Known rows, with every way that one mark hangs from another:
Q_392(Q_274(Q_231(Q_864 Q_903(Q_390)))): [ -27 -376  183 -259 -259 -441  109  236  -62   31  170 -227  -34  139
  102   14 -108 -191 -158    0  224  -66   40  101  161  -76  -40  -58
  155  -57  -60   63  -69  -64  109  -13  215  175 -217 -126 -436  129
   25 -248 -251  222 -199  564]
Q_392(Q_274(Q_231(Q_864 Q_903(Q_159 Q_647)))): [-170 -380  177   53 -121 -234   94   79 -138  165  203 -215 -138   42
  318 -294  -19 -472 -229  -97   16 -108 -296  251   30  100  -55 -164
  264 -225 -130  -37  128   63  106  148  293  157  -82 -220 -450  -28
  -76  -46  -54 -126  -94  510]
Q_159(Q_156(Q_274(Q_231(Q_392 Q_903))) Q_864): [  54 -559  476 -173 -392  129  258  155 -138  147   80 -267   78    8
  -36  -12   35 -310 -207  183  113 -254  217   83  168  557  144   55
  393  114  -41    3  225  127  126 -179  191 -201   98  -82  -30 -147
  -91 -559 -181  -81 -209   76]
Q_156(Q_274(Q_725) Q_392): [ 147   83  481  -31 -118  116 -133  158  113  -13  -20    0  -34 -212
   97  -51  194  153  -94    2    0  -31  -69  118 -105  237  115  205
   76  189   62   -4  178  190  169 -300  314 -116  188 -134  143 -250
 -306 -113  -47  376 -197 -130]
Q_274(Q_231(Q_903(Q_159)) Q_725(Q_392)): [-191 -275  171    3   24  247 -105  142  285   37  111 -214  150  -54
  251 -262  190 -611  240 -390  104 -190  -68  202  -53 -183   91   71
  143   39 -244   94  298  352  112 -250   50 -138  -32   17  -60 -115
 -177 -360  317 -307 -201  -79]
Q_309(Q_708(Q_390 Q_903(Q_647)) Q_864): [ -55  591  152  401  313  145 -213  230  -77    5  122  134  -67  364
 -177  -60   38  551  206  211 -198   -6 -432  224 -336 -107   41   54
  -18 -319  -14  -96 -357   74   87 -130  257  -65 -131   75 -437 -430
  185   13  517   -8  203  -69]
Q_647(Q_274 Q_725(Q_392)): [  36  378  147 -178  -91  409 -110  105  125  132 -353   49   84 -133
  118    6  211    3  -89  -31  147  -80  207   41    9  260   81 -323
   70   34  -43   84  341  126 -441 -324  146 -171  -26  136 -234  -94
  179  -13 -102  157   84  -84]
Q_725(Q_274(Q_231(Q_864 Q_903)) Q_392): [ 105 -264  137 -524 -185 -143 -158  324   69  298   83 -303 -205  -79
  248   22   50 -341   82 -103  135 -165   -9  156   98   86  -96  -49
   72   29  -81  122  196  229  -10 -232  183 -164 -374   66 -118  285
 -221 -503  171  -44  -41  317]
Q_708(Q_390(Q_156 Q_309(Q_864))): [-232  180  437  153   67  240 -207   79  143 -317  -75   14  -63  230
 -131  -65  216  567   78  364 -138   -9  325  -19  -31 -254  -30 -149
  138 -312  144  187 -291  -90   50 -190  450  202   84  -98 -427 -470
  -89 -318   22  211 -263 -140]
Q_167(Q_159(Q_156) Q_231(Q_392 Q_903(Q_647))): [ 152  -48  468   83 -429  -96   66  -53 -283  242   93 -188  280 -167
 -301   -2 -217  -18  224  231  138 -291 -189  413  173  475   27 -209
  160 -271   31 -170  251   68  102 -316  103  187  224  140 -298 -613
 -154 -344 -345 -210  217 -275]
Q_231(Q_392(Q_274(Q_725)) Q_864 Q_903): [ 255 -110  197 -404 -321 -245   -2   -3  -50  -93  103  -71   29  -96
  310 -110  -58 -569 -519   23  200  -25 -210  183  125  -11    0  -79
  223  -65 -146   22  124  133 -206  -71  327   34  -93  -58 -171  237
  354   42 -312 -161 -184  449]
Q_231(Q_903(Q_390 Q_647(Q_725(Q_392)))): [  69  128  182 -281 -163    7  121   63   71  127  -20 -165  145 -287
  -81   74   25   87  194 -235  248 -297 -214  123  -65   59  280 -106
  -35 -336 -179  -58   16  173 -288 -142   48 -150   89   70 -228 -301
   80 -132 -269  419   41 -143]
Q_390(Q_309(Q_864 Q_903) Q_725): [-328  -21  168   73   15  179 -151 -133   29 -576  -36  100   49  161
 -268  112  360 -138 -101   -1  107   35  -97 -225 -166  -14  148  -22
   62   44 -186  103 -161   93 -113  -45  205   86  -26   11 -424   48
  -37 -413  220   63 -415  -74]
Q_903(Q_159 Q_647 Q_864): [-222   25  399  560   64  -22  217  173 -374  111   98  149  -99   44
  259 -439  132   54   77   28 -303  103 -421  239 -205  240   28 -303
  453 -247   34 -111  110   28  -62  211   86  -33  322 -205 -308 -219
 -407  -15  327  -94  -73   55]
Q_309(Q_708(Q_390(Q_159) Q_903(Q_647)) Q_864): [-240  594   95  438  348  165 -134  175   78   69  173  151  -25  431
  -85 -224  111  290   79  257 -251 -147 -348  159 -332 -212    6  130
  -58 -481   28  -34 -425  186  147 -136  541    6  -60  111 -505 -555
  136   45  508  -98  203 -136]
Q_309(Q_708 Q_903(Q_864)): [-172   92  204  311  151  114  -31  161 -228 -193  245  249 -121  371
   77 -104  229  146  -22   88 -101  181 -157  260 -117  -35   74 -146
  304  197   26   46  -69   -2  -57   -4  -43   -9    6   17 -306  107
  -96 -249  585 -186  -83   58]
Q_390(Q_156 Q_725(Q_274 Q_392)): [-178   26  306 -275 -149  281  -65   56   57  155  -31  -84 -125  -68
    7  105  237  285  110   63   29 -202  116  -35   87   81   26   97
  -83 -248 -141  -20 -124   81 -321 -417  389   43 -133   38   77   18
 -432 -302  -42   53 -287 -244]
Q_309(Q_903(Q_159 Q_647)): [-373   82  303  354  142   51  130    2 -130  -96  138   98 -146  -38
  150 -300  127 -249  230 -143 -154  -53 -380  175 -183  130  126 -253
  202 -124 -192 -139  117   64  -50   98   -2   37  352   37 -482 -357
 -329  -59  296 -135 -139  -84]
Q_274(Q_231(Q_392 Q_864) Q_725): [ 170 -132  138  118   -1   10  -80   69   63  -31  -72 -208   62  -17
  211 -220   89 -736 -194 -144  -93 -197  117  275   54  131  133   16
  272  134  -24  -66  178  189  152 -120  204 -315   13 -137 -395  -89
  106 -253  111 -148 -201  311]
Q_274(Q_231(Q_392 Q_903(Q_390(Q_159)))): [-192 -272  210   38  -91 -161  113  231  301  107  146 -154  195  -61
  101  -94    5 -739  -68  -48   57 -320  291  202  170 -127   31   18
  126 -236   78   47    2   98  259 -183  304 -160  175   16 -457 -391
  -34 -287  -71 -114 -186   96]
Q_231(Q_392 Q_903(Q_864)): [ 109 -172  402   22 -210 -138   51  208 -159  -42  114  127   76  -79
  178  -60   12 -300 -199  194  101  186 -101  306   66  114  -79 -316
  389  -12   64   46  222   69 -124  -19   83 -196  133  -77  -91   87
   98 -166  101 -300 -175  263]
Q_390(Q_159(Q_864) Q_725): [-260 -116  335   -1  -61  251  205   -7   -5 -136  -93  -21  137  291
   29 -205  307 -392  -54  402   79 -163   93 -128  -94  142   17  -44
  263  -95 -245  -30 -152  158 -136 -148  468   59  178   18 -213   -9
 -255 -245 -127 -194 -450  -39]
Q_708(Q_167(Q_392) Q_903(Q_864)): [ -26   79  458  251  -41 -166  -25  204 -281  236   72  250   81  144
   56  -53  110  278  -75  216  207  100 -318   11 -187    0  -28 -517
  134  -16  -30  170  244  475   66 -150  -15 -161    3   35 -249  209
   81 -347  273 -120 -185  167]
Q_309(Q_390 Q_708(Q_903(Q_647 Q_864))): [-122  157  209  388  230   68  108  186 -286   34  260  115 -144  330
 -107  -26 -123  640  -20   96 -153 -106 -314  262 -142   33  275  134
  194 -202   65 -216 -333   48   38   46  185  -85   36  104 -442  -15
    5 -175  349  -37  119   65]
Q_274(Q_231(Q_864) Q_725): [  45 -190  134  107   19   64  -90   79    6 -108  -90 -218    8  128
  144 -236  126 -457   12 -112  -91  -71   58  182  -42   17   56   52
  280  241 -112  -22   55  122  236 -183  187  -95   -7 -156 -351  -27
 -101 -387   77  -27 -304  350]
Q_708(Q_167 Q_903(Q_159(Q_156))): [-301  -66  591  386 -133  117  206   65 -232   90   44  132   77  236
   96 -170  -24  -58    9  232  -80 -118  -68 -150 -143   44  -78 -197
  210 -214 -216   59   50  270   -8 -280 -161  115  230   80 -158 -485
 -103 -418  191 -210 -219  -87]
Q_159(Q_156(Q_274) Q_864): [   2 -244  602  -96 -341  193  307  135 -380   52  -19 -103  -33  194
  -53  -85  135  298   -4  369  -72  -43   74  -88  -36  607   78  -20
  449   51  -41  -40   69   12  -70 -210  147   86  245  -46    7 -182
 -412 -452 -181  227 -299 -126]
Q_167(Q_159 Q_231(Q_864 Q_903(Q_390))): [ 169  -80  392 -186 -447 -518  -58  236 -185 -148  120 -236  120   99
 -298   93 -172   68  376  322  340 -274 -107  220  116   75 -110 -298
  125 -107  -36   89   33  106  108 -229  142  357 -183  176 -558 -111
 -300 -412  -59  206  -10  118]
Q_903(Q_159(Q_156) Q_390(Q_725(Q_392)) Q_647 Q_864): [-281 -109  449  356 -100  -22  625   59 -376  320  234    4  235   85
  -30 -317   55  499  120 -253  -56 -383 -539 -126  -87  389  395  130
  107 -630 -204 -140  -41  192 -384  270   70  -78  208 -123  -97 -208
 -424 -274  187  275  -89 -443]
Q_392(Q_274(Q_231 Q_725)): [-173  -41   91  185   24  132  -91   43   51   86  -70  -65   -9   86
  220 -178  139 -288  -24 -143  -86  155  139  167  -36  -86   50  109
  200  242  -35 -105   39  -84  234 -273  216  109   13 -170 -245 -154
  -92  -94 -276  -63 -136  239]
Q_159(Q_156(Q_392) Q_864): [ 105 -124  706 -249 -194  268  376  150 -314   47  -29  -48  196  190
   16 -155   82  287  -81  450  111 -106  100   31   64  428   78  -67
  324  -13  -48   36   83  149  -82 -131   -5  -95  294  -60  190 -235
 -222 -432  -21   25 -197 -168]
Q_903(Q_159 Q_647(Q_274) Q_864): [-229  222  287  475   50   31  227  259 -363  216  -49  244 -145  -15
  254 -486   87  174 -140   -5 -276   31 -430  133 -105  367   15 -425
  418 -207   32  -27  190  -60 -182  261  224  -23  269 -140 -422  -29
 -263  113  214  -61   69  172]
Q_309(Q_708(Q_167(Q_231 Q_392 Q_725))): [ 265  223  382  260   -6  209 -431  -53  -64  189  109  -46  408  311
  -35  241  296  370  138  -33  130 -231  -76  452    9  -77   39 -341
  104  -97   63  214  383  616  271 -476 -113   31 -183  108 -639   -8
  -89 -466   89   15   42 -311]
Q_647(Q_274(Q_231(Q_864 Q_903(Q_390)) Q_725)): [  41 -140   10 -259 -164 -177   90  283   59  -75  -75 -197   41  -16
   -7 -179 -100 -239 -150 -261  158 -325 -113  -23  146  -75  109   16
  147  120 -229  162  -61   24  104  -54  298  -42 -128  -45 -491  264
  101 -364 -164  210 -188  537]
Q_390(Q_725(Q_274(Q_231))): [-257 -118  147  114   -8  170 -126  164   62  144 -143  -84 -120  -16
   88   45  178 -240  187  -33 -136  -27  121   19  -27   78   -9  183
   84  132 -112  -99  -98  -56  116 -362  250 -111 -129 -103 -229  -46
 -506 -394  -72  -34 -210  102]
Q_390(Q_309(Q_903) Q_725(Q_274 Q_392)): [-327   30  173 -378  -20   82 -163   -9  214  -82  -20   -3 -199 -138
   10  195  280 -113   75 -133  120 -193  -80 -274  -38   56  224   69
 -160  -42 -206   47  -69   64 -331 -148  252  -45 -149  275 -201  230
 -383 -376  -52  172 -208 -302]
Q_708(Q_167(Q_725) Q_390(Q_159)): [-146  434  509  438  116   97 -105  -47  361  212  -53  115  163  202
  347 -179  153  111  129  205   16 -114  210   63 -106 -321  -67 -242
   -1 -180 -112  134  165  418  221 -243  358  175  225   95 -641 -539
  -23 -268 -170  -49  -84 -131]
Q_390(Q_159 Q_309 Q_725(Q_392)): [-307 -173  286 -104  -24  213 -139  -90  384  -60  -56 -114  180   49
   27   22  376 -357 -125   92   98 -230  204 -171  -24   40   74   61
  -12 -348  -31   64  -36  155 -161 -251  527   54  128  162 -185 -114
 -230 -274 -219   74 -424 -398]

Rows:
[  77  -21  222  -69 -238 -165   97   74 -155   10  134  175   49  -83
  315 -186   -4 -297 -439    6  125  200 -267  205   48  -59   51  -99
  310   41  -32   11  134   53 -176   26  267  -24    9 -148  -24  239
  246   85 -222 -259  -60  362]	Q_231(Q_392(Q_274(Q_725)) Q_903(Q_864))
[ 131  265  102 -145 -197  204   11    6   35   94 -282   42   79 -434
   65  -27  -27 -349 -390  -46  127 -198 -130  215   96  305  128 -349
  163 -144  -96  -35  217   27 -324 -132  279 -265  179    7 -399 -192
  439  129 -431  -22  129  208]	Q_231(Q_392 Q_903(Q_647(Q_274 Q_725)))
[  36  -92  205  292  -46  123 -180  118  190   99  -59 -142  -39 -205
  125  -78  183 -489  -84 -221 -182 -123  191  234  -30  281  196  190
  208  238  103 -127  253   96  302 -301  300 -285  117 -146 -243 -322
 -152 -179  -54   85 -158   30]	Q_156(Q_274(Q_231(Q_392) Q_725))
[ -66  216  164 -331 -134  366  239  111  -66  157 -195  -66   35 -155
  160 -299  171 -173 -128  -37  241 -425 -295  -16  -62  349  233 -431
  231 -240 -354  106  280  315 -548   83  209 -184    6  122 -259   69
  130   26  -13  -49  172   -7]	Q_231(Q_903(Q_159(Q_864) Q_647(Q_274 Q_725(Q_392))))
[-224 -149  116  269   12  214  125   71    7  241   45  -95   81 -122
  229 -298  202 -319   44 -326   86 -208 -234  259 -125   96  246 -171
  208 -118 -127   42  319  368 -106  110  102 -322  -60 -186 -218 -174
  -29 -190  334 -100  139   70]	Q_274(Q_231(Q_903(Q_159 Q_647(Q_725(Q_392)) Q_864)))
[-323 -167  241  115 -115  -84  119   45  -61 -338  118  -76  142  -25
 -238  -70  174   10  -64 -170   10 -319 -512 -200 -173  -67  200   54
  130 -636 -216   90 -350  104  -89  169  261  116   74 -124 -468 -153
 -242 -284   81  303 -323 -128]	Q_231(Q_903(Q_159 Q_390(Q_309(Q_864) Q_725) Q_647))
[-100 -132  560  -39 -100  317   -8  -44   98 -180  -27  -20  157    2
 -131   88  200  273 -160  297  204 -134  201   94  139   68   14   75
  -28 -127  -86   10 -107   96  -47 -321  387   22  154 -188  123 -237
 -178 -230  -65   57 -501 -143]	Q_390(Q_156(Q_392) Q_725)
[  31   26  490 -158 -198  188  225  -33 -148  138   26   47  194   22
  183 -175   20  285 -293   61   58   37  -58   46   73  124  111  247
   98  -18  -29  -16   60   65  -34 -251  166  120  204 -165  249 -301
  -70 -126 -361  130  -91 -127]	Q_159(Q_156(Q_392(Q_274(Q_725))))
[-145  524  171  316  323  230 -254  187   80 -245  194  215  -98  447
  -22  -80  216  384  271  103  -95   66  -69  199 -235 -278   52  -47
   22   37  -32   90 -171  106    9 -135   71   16 -142   84 -517 -306
   94 -225  682  -87   93 -145]	Q_309(Q_708(Q_390) Q_864 Q_903)
[  38   -8  258  205   -7  -68 -392    6  130  -77   69 -123  -61  477
    6   -6  262 -299 -254  348 -187 -485  363   79  -10 -139 -109 -231
  219 -279  258  224 -179  193  214 -260  333  259  -73   65 -689 -186
  -97 -450 -200  177  -11   16]	Q_390(Q_159 Q_309(Q_708(Q_167(Q_231(Q_864)))))
[-482  145  382  -59  197   67  108   40  307 -290  -10   65 -128  297
  108 -282  204 -189  127  437   41 -249  214 -236  -92 -194  176 -212
  120  -66 -132  141 -226   14  -29  114  521   92  248  255 -621 -227
 -191 -276 -168    6 -202 -153]	Q_708(Q_390(Q_159(Q_864) Q_309(Q_903)))
[ 144 -267  170 -334 -227 -221 -104  297    7  168   38 -213 -191 -170
  294   -5  -45 -683 -197   15   -4 -180   55  252  186  123  -96  -86
  226   10   11   67  141  119   62 -165  230 -281 -235  -39 -307  144
  -96 -377   84 -199  -56  488]	Q_725(Q_274(Q_231(Q_392 Q_864 Q_903)))
[-102  106  279 -244   -5  178  -21  133  156  223   20  -85 -142  -71
   97  165   41  351  268 -133   78 -284  132  -61   19   64  227  263
 -132 -167 -129 -155  -33  201 -296 -313  250  -92 -130  210 -185  112
 -407 -415  -87  127  -50 -282]	Q_309(Q_390(Q_725(Q_274 Q_392)))
[ -10 -276   91  -60   16    1   18   54   91  148  166 -361   25 -104
  242 -398   91 -576   62 -467   63 -411 -435  239  -78   53  190   34
  134 -178 -303   -4  237  420   68   58  209 -168  -60  -70 -238    4
  -78 -287  274 -140 -108  154]	Q_274(Q_231(Q_864 Q_903(Q_159 Q_647)) Q_725(Q_392))
[  96   69   62  -86 -133   73  -79  143   21  155 -254 -152 -159 -170
  333  -41  113 -659 -262  -28 -153 -277  285  179   80  210  118  -70
  211   52   59   21  134  186 -115 -209  229 -453 -255 -126 -475 -145
  -30 -228   75   58  131  344]	Q_647(Q_725(Q_274(Q_231(Q_392 Q_864))))
